Below is a small trained network, with its code and all its weights. Each question gives an input and a class and asks what happens when units are switched off, that is, made to give their printed mean instead of their output.

import numpy as np


def w(rows, s, z=0):
    codes = np.array(rows[::2]) - 128.0
    scale = np.full(codes.shape[1], s)
    scale[-1] = z or s
    return codes * scale


def f(y):
    return np.maximum(y, 0)


def log_softmax(a):
    a = a - a.max(-1, keepdims=True)
    return a - np.log(np.exp(a).sum(-1, keepdims=True))


def net(x, mask):
    res = np.array(x, float).reshape(1, 7) / 4 @ E
    y = f(res @ A[0][:, :-1].T + A[0][:, -1])
    res = res + np.where(mask, y, B[0][:, -1]) @ B[0][:, :-1]
    return log_softmax(res[-1] @ U[:, :-1].T + U[:, -1])


A, B = {}, {}
E = w([
[225,253,74,136,212,207],'x0',
[7,137,107,107,121,120],'x1',
[121,28,189,223,129,143],'x2',
[144,165,48,77,88,242],'x3',
[165,246,105,193,100,36],'x4',
[196,102,237,76,27,47],'x5',
[101,113,122,131,222,148],'x6',
],0.0067)
A[0] = w([
[159,210,113,149,106,96,245],'n0',
[137,95,219,146,101,122,204],'n1',
[114,177,77,171,141,29,253],'n2',
[195,97,148,156,41,105,171],'n3',
[135,131,148,1,111,122,88],'n4',
[75,37,158,92,39,167,222],'n5',
[173,74,236,212,239,125,167],'n6',
],0.0094,0.003)
B[0] = w([
[65,137,36,148,47,156,198],'n0',
[146,95,78,209,60,53,219],'n1',
[78,189,78,72,127,73,202],'n2',
[58,138,80,247,157,85,216],'n3',
[254,16,145,150,168,112,170],'n4',
[77,91,222,115,109,153,245],'n5',
[218,157,73,181,106,106,239],'n6',
],0.0088,0.011)
U = w([
[1,133,64,129,127,81,252],'0',
[251,179,99,112,186,230,91],'1',
[248,34,142,134,117,32,46],'2',
[130,59,206,74,137,169,69],'3',
],0.0098,0.003)

Each question gives the input, the list of numbers given to net, and the class t.
The units are the neurons (one row each of A and B). Each row of codes is followed by its name. A weight is (code - 128) times the scale printed after its matrix; where a second scale follows, it is the last column's (A, B and U).
mask holds one flag per neuron, in row order. A switched-off neuron (its flag False) gives its mean, the last column of its row in B, instead of its output. The means were averaged over made-up inputs and are rounded, as every weight is.
A unit's drop is (log p(t) with every unit on - log p(t) with that unit switched off) / (log p(t) with every unit on - log p(t) with every unit switched off).
The circuit of an input: a set's keep is (log p(t) with only the set's units on - log p(t) with every unit switched off) / (log p(t) with every unit on - log p(t) with every unit switched off). Starting from all 7 units, units are removed one at a time, each time the one whose removal leaves the highest keep (on an exact tie, the one counted first), for as long as the keep stays at least 0.8.
units of the circuit, in order: the units of the circuit, biggest drop first
unit that matters most: the unit with the biggest drop
k most important neurons: the k neurons with the biggest drops, biggest first
drop when u is switched off: that unit's drop, to one decimal
input [7,-2,-1,4,4,4,0], class 0: unit that matters most -> n0
input [6,-8,1,8,8,6,6], class 0: units of the circuit, in order -> [n0 n6]
input [0,-6,-3,2,3,3,-6], class 0: 2 most important neurons -> [n0 n3]
input [-4,-5,-4,-1,-8,-3,-6], class 3: 2 most important neurons -> [n6 n5]
input [-5,-6,5,5,8,1,8], class 0: 3 most important neurons -> [n4 n3 n2]
input [2,0,-3,4,1,3,-3], class 1: 4 most important neurons -> [n1 n4 n5 n2]
input [-2,1,8,1,-3,-6,-3], class 3: 2 most important neurons -> [n3 n5]
input [3,2,-3,-6,0,6,-8], class 0: 4 most important neurons -> [n3 n0 n6 n2]
input [3,-3,4,2,5,-3,8], class 1: 4 most important neurons -> [n3 n1 n6 n5]
input [6,-2,7,1,1,5,-5], class 0: 3 most important neurons -> [n3 n4 n0]
input [8,7,-4,-8,-4,1,2], class 1: 4 most important neurons -> [n3 n1 n5 n0]
input [-7,-8,3,3,1,-6,7], class 2: 2 most important neurons -> [n6 n0]
input [8,-2,-6,-7,4,-1,4], class 0: 2 most important neurons -> [n0 n2]
input [-8,-2,3,-4,-6,-3,3], class 2: units of the circuit, in order -> [n6]
input [-2,4,5,-2,-4,3,5], class 2: 2 most important neurons -> [n6 n1]
input [-4,-5,-3,1,3,2,-4], class 0: 3 most important neurons -> [n3 n6 n0]
input [7,0,5,6,-1,8,-5], class 0: 2 most important neurons -> [n3 n6]
input [-7,2,-2,-7,-8,2,3], class 2: drop when n1 is switched off -> 0.4
input [4,7,6,0,-3,-5,-8], class 3: drop when n1 is switched off -> 0.2
input [-7,-2,1,5,-7,5,3], class 3: units of the circuit, in order -> [n5]
input [-2,8,-2,5,0,8,-7], class 2: drop when n4 is switched off -> 2.4
input [7,5,-1,3,-6,0,5], class 1: drop when n5 is switched off -> 0.2
